Questions about the table below.
1) The 3rd smallest entry?
2) The largest entry in the last column?
3) The last entry, reading row by row?
4) The 2nd smallest entry?
5) The top-right entry?
6) The entry in the bottom-left corner?
7) The first entry of the smallest entry's row?
8) The largest entry in the last row?
[[145 115 147 134 133 123 126 129 143 120 125 110 137]
 [127 135 127 132 132 135 123 128 140 122 125 138 147]
 [128 126 129 129 132 135 123 132 132 128 127 128 147]
 [136 132 108 126 127 128 129 119 116 124 125 128 134]
 [124 121 121 133 130 122 128 125 146 118 122 129 122]
 [130 122 115 123 130 118 130 117 147 128 128 118 146]
 [117 132 116 122 127 145 130 124 112 135 132 113 136]
 [141 126 127 134 127 124 125 134 118 120 140 132 151]
 [127 141 123 123 122 127 129 124 126 123 128 121 143]
 [117 129 122 136 123 137 131 130 157 122 122 115 141]
 [121 121 126 131 132 127 122 134 104 121 124 132 125]
 [124 124 128 124 130 134 132 126 146 126 130 126 121]
 [123 127 125 120 130 122 133 136 115 135 129 118 116]]
1) 110
2) 151
3) 116
4) 108
5) 137
6) 123
7) 121
8) 136

Questions about the grid below. Rows and columns are numbered from 1.
1) Report the entry directly above the smallest entry.
2) Report the entry just left of the smallest entry.
3) Report the entry in the top-left corner.
4) Report the bottom-left entry.
5) Report the minimum.
6) Report the entry in row 1 and column 3.
7) Report the entry at row 3, column 1.
8) Report the entry in row 1 and column 2.
[[137, 116, 128, 125, 137, 130, 124, 116, 133, 128],
 [131, 110, 137, 128, 131, 128, 132, 115, 128, 132],
 [122, 139, 129, 135, 122, 131, 133, 140, 124, 125],
 [134, 128, 116, 111, 134, 118, 115, 121, 134, 132],
 [114, 130, 145, 146, 115, 134, 146, 140, 116, 127],
 [134, 132, 121, 129, 134, 132, 122, 128, 134, 123],
 [131, 131, 126, 135, 132, 135, 128, 130, 131, 122],
 [137, 123, 121, 122, 137, 128, 120, 120, 135, 127],
 [149, 129, 105, 112, 148, 126, 104, 116, 146, 123],
 [132, 127, 125, 127, 132, 129, 125, 125, 131, 126],
 [129, 146, 113, 120, 128, 123, 117, 137, 132, 125],
 [139, 126, 124, 136, 139, 139, 124, 124, 136, 118],
 [125, 147, 122, 136, 125, 134, 128, 143, 128, 120],
 [113, 131, 136, 125, 114, 119, 136, 136, 117, 137]]
1) 120
2) 126
3) 137
4) 113
5) 104
6) 128
7) 122
8) 116

a =
[[132 125 120 117 128 129 141 126 125 126 134 127 132 128 128 128]
 [124 126 130 125 128 126 124 151 127 129 124 133 124 128 125 125]
 [132 128 132 128 127 127 125 132 124 135 126 130 129 127 129 127]
 [120 127 131 138 125 129 122 145 127 128 132 127 128 128 133 125]
 [130 127 124 127 133 126 137 134 130 130 125 134 129 126 128 128]
 [129 127 129 140 125 129 131 139 130 125 125 128 128 130 127 129]
 [134 129 128 122 127 129 137 124 126 125 136 126 127 130 130 126]
 [125 128 125 111 121 130 126 130 125 129 131 133 127 130 127 128]
 [133 129 126 117 126 127 117 121 128 125 126 132 128 128 130 127]]
Report the second entry on the diagonal from the top-right corner.
A: 125
Report the fifth entry from the end, reading row by row.
A: 132
Report the entry just right of the smallest entry.
A: 121
The second largest entry -> 145
The last entry in the row that holds the smallest entry is 128
The bottom-left entry -> 133
Report the entry directly below the smallest entry.
A: 117
Report the bottom-right entry.
A: 127
Report the entry directly above the smallest entry.
A: 122
Report the bottom entry of the column that holds the largest entry.
A: 121
The entry directly above the largest entry -> 126
The first entry in reading order is 132
Report the 3rd entry on the diagonal from the top-right corner.
A: 127
Report the entry just left of 140.
A: 129
The largest entry in the first row -> 141
The fourth entry in reading order -> 117
Report the entry just right of the largest entry.
A: 127
The entry directly below the largest entry: 132
The second-last entry, reading row by row: 130
The entry just left of the largest entry is 124
The first entry of the largest entry's row -> 124
The 2nd entry in reading order -> 125
The maximum: 151
Report the fifth entry, reading row by row.
A: 128
The largest entry in the first column is 134
The fourth-last entry, reading row by row is 128
Report the first entry on the diagonal from the top-right corner.
A: 128
Report the entry just left of the smallest entry.
A: 125
Report the 2nd entry on the main diagonal.
A: 126
